Here is a tiny trained network, its code and every weight. The questions are about switching its units off for an input and a class, where a switched-off unit gives its printed mean instead of its output.

import numpy as np


def w(rows, s, z=0):
    codes = np.array(rows[::2]) - 128.0
    scale = np.full(codes.shape[1], s)
    scale[-1] = z or s
    return codes * scale


def norm(h):
    return h / np.sqrt((h * h).mean(-1, keepdims=True) + 1e-5)


def f(y):
    return np.maximum(y, 0)


def log_softmax(a):
    a = a - a.max(-1, keepdims=True)
    return a - np.log(np.exp(a).sum(-1, keepdims=True))


def net(x, mask):
    res = np.array(x, float).reshape(1, 4) / 4 @ E
    u = 0
    for l in range(2):
        y = f(norm(res) @ A[l][:, :-1].T + A[l][:, -1])
        res = res + np.where(mask[u : u + 4], y, B[l][:, -1]) @ B[l][:, :-1]
        u += 4
    return log_softmax(norm(res)[-1] @ U[:, :-1].T + U[:, -1])


A, B = {}, {}
E = w([
[63,229,181,188,10,149,96,194,140,112],'x0',
[40,103,101,196,163,82,197,118,34,104],'x1',
[77,129,22,244,130,208,44,96,102,253],'x2',
[76,102,152,107,124,144,130,115,157,142],'x3',
],0.007)
A[0] = w([
[90,254,208,140,19,132,117,199,127,156,50],'0.n1',
[207,120,165,36,62,110,86,100,146,139,35],'0.n2',
[49,139,111,189,168,110,173,130,94,98,174],'0.n3',
[187,147,91,83,97,173,57,149,251,173,1],'0.n4',
],0.0077,0.0044)
B[0] = w([
[220,30,192,160,23,143,84,93,107,92,254],'0.n1',
[97,140,111,75,195,33,186,186,99,153,192],'0.n2',
[156,132,135,208,172,119,255,164,100,157,219],'0.n3',
[150,160,135,203,228,79,233,173,142,230,207],'0.n4',
],0.009,0.0079)
A[1] = w([
[218,72,92,30,247,128,167,19,119,187,123],'1.n1',
[147,179,28,227,139,241,61,80,169,254,124],'1.n2',
[164,115,183,136,159,91,208,177,169,18,253],'1.n3',
[251,231,156,93,141,160,50,174,242,241,61],'1.n4',
],0.0078,0.0043)
B[1] = w([
[188,75,182,192,70,186,70,102,148,110,232],'1.n1',
[71,168,90,47,145,119,86,153,191,11,220],'1.n2',
[71,195,80,90,153,129,115,124,125,138,248],'1.n3',
[108,95,160,107,158,128,225,104,20,225,179],'1.n4',
],0.012)
U = w([
[82,121,96,189,238,118,254,174,52,205,71],'0',
[220,52,176,219,38,198,17,61,130,89,255],'1',
[48,226,53,34,190,74,50,124,177,27,28],'2',
],0.009,0.0011)

Each question gives the input, the list of numbers given to net, and the class t.
The units are the neurons (one row each of A and B). Each row of codes is followed by its name. A weight is (code - 128) times the scale printed after its matrix; where a second scale follows, it is the last column's (A, B and U).
mask holds one flag per neuron, layer by layer. A switched-off neuron (its flag False) gives its mean, the last column of its row in B, instead of its output. The means were averaged over made-up inputs and are rounded, as every weight is.
A unit's drop is (log p(t) with every unit on - log p(t) with that unit switched off) / (log p(t) with every unit on - log p(t) with every unit switched off).
The circuit of an input: a set's keep is (log p(t) with only the set's units on - log p(t) with every unit switched off) / (log p(t) with every unit on - log p(t) with every unit switched off). Starting from all 8 units, units are removed one at a time, each time the one whose removal leaves the highest keep (on an exact tie, the one counted first), for as long as the keep stays at least 0.8.
units of the circuit, in order: the units of the circuit, biggest drop first
unit that matters most: the unit with the biggest drop
top k neurons: the k neurons with the biggest drops, biggest first
k most important neurons of layer l: the k neurons of layer l with the biggest drops, biggest first
drop of u: that unit's drop, to one decimal
input [-3,4,-6,-6], class 2: top 2 neurons	1.n3, 1.n4
input [5,-2,6,-3], class 2: top 2 neurons	1.n2, 1.n1
input [-8,5,8,1], class 1: top 2 neurons	1.n1, 1.n3
input [-5,1,5,-2], class 1: top 2 neurons	1.n1, 1.n3
input [-8,-8,-6,-6], class 0: units of the circuit, in order	0.n1, 1.n2
input [3,-8,6,6], class 0: top neuron	1.n4
input [6,-7,-3,-4], class 0: top 2 neurons	0.n4, 1.n1
input [-4,2,5,-2], class 2: top 3 neurons	1.n2, 0.n1, 0.n2
input [-5,-6,7,-4], class 2: top 4 neurons	1.n2, 0.n1, 0.n3, 0.n2
input [-1,-6,8,5], class 2: 2 most important neurons of layer 0	0.n3, 0.n2
input [-5,1,7,-1], class 2: top 2 neurons	1.n2, 0.n1
input [-6,4,1,-2], class 1: top 2 neurons	1.n1, 0.n4
input [-7,-5,-5,6], class 1: 2 most important neurons of layer 1	1.n1, 1.n2
input [-3,-6,8,5], class 2: top 3 neurons	1.n2, 0.n3, 0.n2
input [-5,4,4,4], class 1: 2 most important neurons of layer 1	1.n1, 1.n3
input [5,-6,1,1], class 0: unit that matters most	0.n4
input [-3,-3,-2,5], class 0: top 2 neurons	0.n1, 1.n2
input [-4,-2,-2,-2], class 1: 2 most important neurons of layer 1	1.n1, 1.n2
input [6,-7,-2,3], class 0: 2 most important neurons of layer 1	1.n1, 1.n4
input [2,0,6,-1], class 2: most important neuron of layer 1	1.n2
input [-1,3,6,5], class 2: drop of 1.n2	0.7
input [-8,5,3,-3], class 1: drop of 1.n1	0.6
input [-8,5,0,3], class 1: drop of 1.n4	0.0
